Here is a tiny trained network, its code and every weight. The questions are about switching its units off for an input and a target symbol, where a switched-off unit gives its printed mean instead of its output.

import numpy as np


def w(rows, s, z=0):
    codes = np.array(rows[::2]) - 128.0
    scale = np.full(codes.shape[1], s)
    scale[-1] = z or s
    return codes * scale


def norm(h):
    return h / np.sqrt((h * h).mean(-1, keepdims=True) + 1e-5)


def f(y):
    return y / 2 * (1 + np.tanh(0.7978845608 * (y + 0.044715 * y**3)))


def softmax(a):
    e = np.exp(a - a.max(-1, keepdims=True))
    return e / e.sum(-1, keepdims=True)


def log_softmax(a):
    a = a - a.max(-1, keepdims=True)
    return a - np.log(np.exp(a).sum(-1, keepdims=True))


def net(x, mask):
    ids = ['βδεηλξπφψ'.index(c) for c in x.split()]
    T = len(ids)
    res = E[ids] + P[:T]
    u = 0
    for l in range(3):
        q, k, v = (norm(res) @ M[l].T for M in (Q, K, V))
        z = softmax(np.where(np.tri(T) > 0, q @ k.T / 4**0.5, -1e9)) @ v
        res = res + np.where(mask[u], z, O[l][:, -1]) @ O[l][:, :-1]
        u += 1
        y = f(norm(res) @ A[l][:, :-1].T + A[l][:, -1])
        res = res + np.where(mask[u : u + 8], y, B[l][:, -1]) @ B[l][:, :-1]
        u += 8
    return log_softmax(norm(res)[-1] @ U[:, :-1].T + U[:, -1])


Q, K, V, O, A, B = {}, {}, {}, {}, {}, {}
E = w([
[28,68,138,27,84,81],'β',
[177,160,75,113,158,170],'δ',
[132,157,33,110,163,160],'ε',
[179,92,199,118,61,60],'η',
[196,180,170,50,217,48],'λ',
[130,161,87,198,196,40],'ξ',
[161,141,137,22,66,164],'π',
[107,43,128,86,104,110],'φ',
[112,128,142,45,104,250],'ψ',
],0.015)
P = w([
[43,147,130,182,2,159],'0',
[250,87,152,68,175,142],'1',
[214,90,157,98,184,134],'2',
[173,116,151,101,180,128],'3',
[187,107,147,121,196,116],'4',
[150,118,146,122,171,101],'5',
[139,134,141,108,173,100],'6',
[158,127,142,121,176,104],'7',
[126,142,149,113,178,95],'8',
[149,130,139,131,184,111],'9',
[133,137,136,119,173,98],'10',
[128,148,134,123,160,80],'11',
[125,150,146,121,171,83],'12',
[158,131,144,123,189,92],'13',
],0.0078)
Q[0] = w([
[150,176,85,138,195,56],'L0H1',
[218,104,125,64,93,172],'L0H1',
[7,75,172,161,64,170],'L0H1',
[162,156,149,166,205,254],'L0H1',
],0.0058)
K[0] = w([
[46,88,125,177,185,176],'L0H1',
[247,131,127,2,115,132],'L0H1',
[142,204,197,189,63,78],'L0H1',
[113,156,84,104,249,103],'L0H1',
],0.0061)
V[0] = w([
[155,187,216,1,204,95],'L0H1',
[83,185,216,177,103,161],'L0H1',
[79,101,166,112,152,53],'L0H1',
[97,115,107,108,123,43],'L0H1',
],0.0056)
O[0] = w([
[180,202,148,2,129,139,255],'L0H1',
[130,122,177,192,124,161,90],'L0H1',
[112,111,117,103,105,58,126],'L0H1',
[83,101,112,163,44,98,121],'L0H1',
],0.0088,0.0086)
A[0] = w([
[58,53,84,117,95,83,145],'L0N1',
[127,194,78,203,224,2,191],'L0N2',
[143,130,243,153,118,65,92],'L0N3',
[114,106,210,81,136,52,190],'L0N4',
[137,76,84,113,181,130,88],'L0N5',
[93,206,88,69,105,125,66],'L0N6',
[170,63,89,88,127,154,84],'L0N7',
[177,147,173,210,127,159,3],'L0N8',
],0.0093,0.0036)
B[0] = w([
[160,181,109,121,177,94,130],'L0N1',
[148,156,206,53,178,187,195],'L0N2',
[190,113,124,168,166,254,148],'L0N3',
[146,28,197,97,205,178,255],'L0N4',
[108,141,186,118,92,44,131],'L0N5',
[211,123,117,124,136,105,200],'L0N6',
[51,136,157,71,92,118,155],'L0N7',
[179,122,172,171,173,181,113],'L0N8',
],0.0077,0.0079)
Q[1] = w([
[247,170,191,142,98,57],'L1H1',
[133,120,128,35,173,218],'L1H1',
[13,97,90,254,106,82],'L1H1',
[155,127,160,42,205,180],'L1H1',
],0.0088)
K[1] = w([
[177,105,224,106,97,96],'L1H1',
[121,220,128,189,104,145],'L1H1',
[75,79,86,7,135,141],'L1H1',
[109,167,94,254,75,187],'L1H1',
],0.0097)
V[1] = w([
[172,88,162,143,1,122],'L1H1',
[87,61,68,97,170,135],'L1H1',
[167,98,125,113,160,97],'L1H1',
[159,159,124,110,127,192],'L1H1',
],0.0097)
O[1] = w([
[104,183,117,201,111,161,147],'L1H1',
[135,40,112,110,94,71,115],'L1H1',
[143,79,95,48,153,182,117],'L1H1',
[2,67,24,87,197,75,253],'L1H1',
],0.0064,0.0039)
A[1] = w([
[229,227,20,172,111,141,212],'L1N1',
[138,213,86,68,94,115,75],'L1N2',
[148,99,189,121,83,192,111],'L1N3',
[121,128,101,49,176,102,222],'L1N4',
[86,95,146,61,10,109,65],'L1N5',
[118,75,216,142,81,157,4],'L1N6',
[152,158,197,83,62,75,186],'L1N7',
[129,222,139,174,211,2,62],'L1N8',
],0.0082,0.0029)
B[1] = w([
[105,47,21,140,240,42,138],'L1N1',
[216,68,113,41,163,150,164],'L1N2',
[93,129,27,80,207,181,142],'L1N3',
[144,22,78,75,127,58,255],'L1N4',
[64,137,162,86,220,85,140],'L1N5',
[117,58,90,252,134,128,122],'L1N6',
[187,80,201,168,186,191,178],'L1N7',
[127,138,137,2,182,178,139],'L1N8',
],0.0068,0.011)
Q[2] = w([
[123,164,105,194,86,79],'L2H1',
[111,118,187,134,30,82],'L2H1',
[164,67,151,67,202,143],'L2H1',
[248,20,152,9,233,124],'L2H1',
],0.011)
K[2] = w([
[112,83,137,96,140,193],'L2H1',
[179,46,137,96,208,136],'L2H1',
[105,243,114,188,102,91],'L2H1',
[180,188,136,245,32,115],'L2H1',
],0.011)
V[2] = w([
[67,100,166,157,185,198],'L2H1',
[159,95,89,182,42,177],'L2H1',
[67,161,201,80,2,110],'L2H1',
[232,92,193,160,95,125],'L2H1',
],0.0078)
O[2] = w([
[40,81,193,137,21,177,223],'L2H1',
[151,192,155,2,154,94,59],'L2H1',
[96,112,159,150,154,31,52],'L2H1',
[79,74,175,109,202,172,3],'L2H1',
],0.0091,0.003)
A[2] = w([
[143,125,155,164,173,110,101],'L2N1',
[154,114,175,132,138,165,77],'L2N2',
[192,99,86,168,160,19,126],'L2N3',
[131,103,137,200,254,66,40],'L2N4',
[148,39,121,177,103,182,133],'L2N5',
[68,152,98,224,91,138,154],'L2N6',
[152,89,101,60,160,129,253],'L2N7',
[82,169,45,181,162,155,70],'L2N8',
],0.0097,0.0053)
B[2] = w([
[121,147,133,129,158,121,125],'L2N1',
[130,150,139,160,96,184,134],'L2N2',
[125,128,131,164,195,81,138],'L2N3',
[97,146,115,2,164,204,127],'L2N4',
[130,150,92,161,103,92,131],'L2N5',
[163,129,156,45,165,99,130],'L2N6',
[83,160,116,202,87,114,249],'L2N7',
[155,97,79,112,102,95,125],'L2N8',
],0.013,0.018)
U = w([
[40,53,188,157,142,92,2],'β',
[135,227,75,202,143,80,232],'δ',
[128,72,49,133,221,146,119],'ε',
[162,107,173,242,99,158,229],'η',
[254,100,165,80,69,69,2],'λ',
[182,154,231,132,192,99,105],'ξ',
[112,150,121,69,68,174,48],'π',
[42,126,187,126,104,38,99],'φ',
[23,213,139,143,176,212,233],'ψ',
],0.0071,0.0025)

Each question gives the input, a string of symbols that net reads in full, and the target symbol t.
The units are the heads (4 rows each of Q, K, V and O) and the neurons (one row each of A and B). Each row of codes is followed by its name. A weight is (code - 128) times the scale printed after its matrix; where a second scale follows, it is the last column's (O, A, B and U).
mask holds one flag per unit, layer by layer, with each layer's heads first. A switched-off unit (its flag False) gives its mean, the last column of its rows in O or B, instead of its output. The means were averaged over made-up inputs and are rounded, as every weight is.
A unit's drop is (log p(t) with every unit on - log p(t) with that unit switched off) / (log p(t) with every unit on - log p(t) with every unit switched off).
The circuit of an input: a set's keep is (log p(t) with only the set's units on - log p(t) with every unit switched off) / (log p(t) with every unit on - log p(t) with every unit switched off). Starting from the 12 units with the biggest drops (on a tie, the unit counted first), units are removed one at a time, each time the one whose removal leaves the highest keep (on an exact tie, the one counted first), for as long as the keep stays at least 0.8.
units of the circuit, in order: the units of the circuit, biggest drop first
top k neurons: the k neurons with the biggest drops, biggest first
top k neurons in layer l: the k neurons of layer l with the biggest drops, biggest first
drop when u is switched off: that unit's drop, to one decimal
input ε λ λ η λ λ β ψ η φ δ, target λ: units of the circuit, in order	[L0H1, L1H1]
input δ η λ ψ π ψ φ ψ ε ε ξ, target ψ: top 2 neurons	[L0N2, L0N8]
input π λ φ β λ ξ ψ λ ε, target δ: units of the circuit, in order	[L0N4]
input η ε ψ λ λ λ ψ λ δ η ψ π λ η, target ψ: units of the circuit, in order	[L0H1, L2H1, L1H1, L0N3]
input ε ψ λ β ψ β λ λ λ λ φ ψ ψ, target λ: units of the circuit, in order	[L0H1, L1H1, L0N6]
input η λ φ ψ λ λ λ π λ π ψ φ, target ψ: units of the circuit, in order	[L0H1, L1H1, L1N3]
input π λ λ λ ψ φ π ψ λ ε π π, target δ: top 3 neurons	[L0N4, L0N2, L1N1]
input π φ π λ λ π λ η, target δ: top 2 neurons	[L1N1, L2N5]
input ψ φ φ ψ, target φ: top 2 neurons	[L0N4, L0N3]
input β λ λ δ ψ λ λ λ β λ λ λ η η, target η: top 2 neurons in layer 0	[L0N3, L0N1]
input π ε λ δ π λ π λ ψ λ π, target δ: units of the circuit, in order	[L0N4, L1H1, L0H1, L2H1]
input π ψ ψ π δ ψ λ η, target η: top 2 neurons	[L1N1, L0N3]
input π λ ξ π λ λ δ, target δ: top 2 neurons in layer 1	[L1N4, L1N5]
input π φ λ ξ φ ψ λ λ ψ ξ δ, target δ: units of the circuit, in order	[L0N4]
input ξ δ ε η λ, target η: top 2 neurons	[L1N4, L1N8]
input π π φ φ, target φ: top 2 neurons	[L0N7, L1N4]
input π ψ λ, target δ: top 4 neurons in layer 1	[L1N1, L1N5, L1N7, L1N4]
input ξ ψ λ, target η: top 2 neurons in layer 0	[L0N2, L0N1]
input π φ ψ π λ π δ φ λ λ φ ψ, target δ: top 2 neurons	[L0N4, L0N2]
input λ ψ π π π η φ π, target ε: top 2 neurons in layer 0	[L0N2, L0N6]
input λ π β ε ψ ψ δ λ δ β, target ε: units of the circuit, in order	[L2H1]
input λ λ δ δ φ λ ε ε λ, target ε: drop when L1H1 is switched off	0.3
input ψ λ η π φ, target φ: drop when L1H1 is switched off	0.1
input π π δ δ ψ λ, target δ: drop when L0N4 is switched off	0.8
